Below is a small trained network, with its code and all its weights. Each question gives an input and a class and asks what happens when units are switched off, that is, made to give their printed mean instead of their output.

import numpy as np


def w(rows, s, z=0):
    codes = np.array(rows[::2]) - 128.0
    scale = np.full(codes.shape[1], s)
    scale[-1] = z or s
    return codes * scale


def norm(h):
    return h / np.sqrt((h * h).mean(-1, keepdims=True) + 1e-5)


def f(y):
    return y / 2 * (1 + np.tanh(0.7978845608 * (y + 0.044715 * y**3)))


def log_softmax(a):
    a = a - a.max(-1, keepdims=True)
    return a - np.log(np.exp(a).sum(-1, keepdims=True))


def net(x, mask):
    res = np.array(x, float).reshape(1, 8) / 4 @ E
    u = 0
    for l in range(2):
        y = f(norm(res) @ A[l][:, :-1].T + A[l][:, -1])
        res = res + np.where(mask[u : u + 6], y, B[l][:, -1]) @ B[l][:, :-1]
        u += 6
    return log_softmax(norm(res)[-1] @ U[:, :-1].T + U[:, -1])


A, B = {}, {}
E = w([
[124,131,125,138,132,135,142,121,115,124],'x0',
[210,153,12,44,139,153,184,122,176,87],'x1',
[148,111,128,135,154,113,138,146,117,122],'x2',
[148,115,126,137,125,117,138,121,123,147],'x3',
[237,173,182,114,186,234,39,89,85,135],'x4',
[107,8,191,39,150,166,211,99,154,147],'x5',
[120,106,111,135,128,142,114,131,130,143],'x6',
[107,118,115,126,128,153,116,151,120,132],'x7',
],0.011)
A[0] = w([
[213,146,162,116,161,213,77,106,102,131,19],'L0N0',
[85,48,249,112,134,143,146,111,123,140,36],'L0N1',
[136,124,148,109,153,159,114,122,116,120,65],'L0N2',
[185,131,238,155,160,208,59,110,94,136,15],'L0N3',
[137,61,177,64,135,168,174,110,161,119,4],'L0N4',
[98,117,202,194,117,94,89,132,108,134,141],'L0N5',
],0.022,0.0035)
B[0] = w([
[172,189,172,164,202,242,76,121,178,92,238],'L0N0',
[194,54,161,195,91,170,134,137,234,48,239],'L0N1',
[201,106,196,160,72,108,143,118,34,204,160],'L0N2',
[166,92,5,58,13,30,189,129,127,137,254],'L0N3',
[60,174,129,42,167,130,160,107,37,212,227],'L0N4',
[66,185,149,85,216,149,110,121,45,189,222],'L0N5',
],0.016,0.02)
A[1] = w([
[23,144,191,190,172,92,50,148,71,154,78],'L1N0',
[102,138,24,134,147,64,160,158,155,86,104],'L1N1',
[6,116,119,96,144,45,166,126,68,173,138],'L1N2',
[206,185,115,126,79,125,127,110,77,174,126],'L1N3',
[113,168,58,127,66,17,39,137,71,147,81],'L1N4',
[118,59,239,212,81,137,151,132,171,95,2],'L1N5',
],0.021,0.0029)
B[1] = w([
[125,74,102,101,65,87,190,127,171,113,197],'L1N0',
[104,145,158,112,154,134,116,117,81,166,183],'L1N1',
[173,94,109,166,71,100,117,138,160,94,253],'L1N2',
[4,105,174,164,172,85,117,147,106,132,220],'L1N3',
[164,154,166,85,184,221,143,103,107,155,205],'L1N4',
[120,189,82,175,145,99,70,148,148,90,180],'L1N5',
],0.021)
U = w([
[127,21,106,103,28,66,214,142,145,122,223],'0',
[97,171,161,57,201,162,127,113,3,221,96],'1',
[121,178,133,239,187,161,41,167,216,37,1],'2',
],0.011,0.00095)

Each question gives the input, the list of numbers given to net, and the class t.
The units are the neurons (one row each of A and B). Each row of codes is followed by its name. A weight is (code - 128) times the scale printed after its matrix; where a second scale follows, it is the last column's (A, B and U).
mask holds one flag per neuron, layer by layer. A switched-off neuron (its flag False) gives its mean, the last column of its row in B, instead of its output. The means were averaged over made-up inputs and are rounded, as every weight is.
A unit's drop is (log p(t) with every unit on - log p(t) with that unit switched off) / (log p(t) with every unit on - log p(t) with every unit switched off).
The circuit of an input: a set's keep is (log p(t) with only the set's units on - log p(t) with every unit switched off) / (log p(t) with every unit on - log p(t) with every unit switched off). Starting from all 12 units, units are removed one at a time, each time the one whose removal leaves the highest keep (on an exact tie, the one counted first), for as long as the keep stays at least 0.8.
units of the circuit, in order: the units of the circuit, biggest drop first
most important unit: the unit with the biggest drop
top k neurons: the k neurons with the biggest drops, biggest first
top k neurons in layer l: the k neurons of layer l with the biggest drops, biggest first
drop of u: that unit's drop, to one decimal
input [3,0,-4,7,7,4,7,-6], class 0: units of the circuit, in order : [L0N3]
input [4,3,-8,8,0,-1,-7,8], class 1: top 4 neurons in layer 0 : [L0N1, L0N5, L0N4, L0N0]
input [8,7,-1,3,8,-1,-5,6], class 2: top 2 neurons in layer 0 : [L0N0, L0N4]
input [2,7,-3,5,-1,-1,-6,-8], class 1: top 2 neurons : [L0N1, L0N0]
input [3,-1,7,4,7,7,-7,-1], class 0: top 2 neurons : [L0N3, L0N1]
input [-3,-4,-4,-3,8,1,-6,7], class 0: top 2 neurons : [L0N3, L0N4]
input [0,1,-6,4,-7,0,-6,1], class 1: top 3 neurons in layer 1 : [L1N1, L1N0, L1N4]
input [-3,3,1,-7,-7,0,-6,-4], class 1: top 2 neurons in layer 1 : [L1N1, L1N0]
input [-4,8,7,6,-5,-4,4,-4], class 1: top 2 neurons in layer 0 : [L0N1, L0N0]
input [-6,8,1,2,8,-2,8,-2], class 2: top 3 neurons in layer 0 : [L0N0, L0N4, L0N5]
input [4,-2,7,-4,-1,7,8,3], class 2: top 2 neurons in layer 0 : [L0N1, L0N3]
input [-2,-6,-1,2,-1,3,-4,-1], class 2: top 2 neurons : [L0N1, L1N5]
input [2,-2,6,0,4,-7,2,-7], class 1: top 2 neurons : [L0N3, L0N1]
input [-1,-4,-8,0,0,6,5,1], class 2: units of the circuit, in order : [L0N1]
input [-8,-3,-7,1,-2,8,2,5], class 2: top 3 neurons : [L0N1, L0N3, L1N5]
input [0,3,1,2,0,0,8,6], class 1: top 2 neurons in layer 1 : [L1N2, L1N0]
input [-2,2,7,3,3,-3,4,1], class 2: drop of L0N4 : 0.3
input [4,-5,-2,-7,-5,3,-2,-4], class 2: drop of L0N1 : 1.1
input [-2,2,-7,4,6,-4,8,4], class 2: drop of L0N4 : 1.0
input [-6,-5,5,-3,-1,-7,-5,6], class 0: most important unit : L1N0
input [1,-6,1,-4,3,8,6,1], class 0: top 3 neurons : [L0N3, L0N4, L0N1]
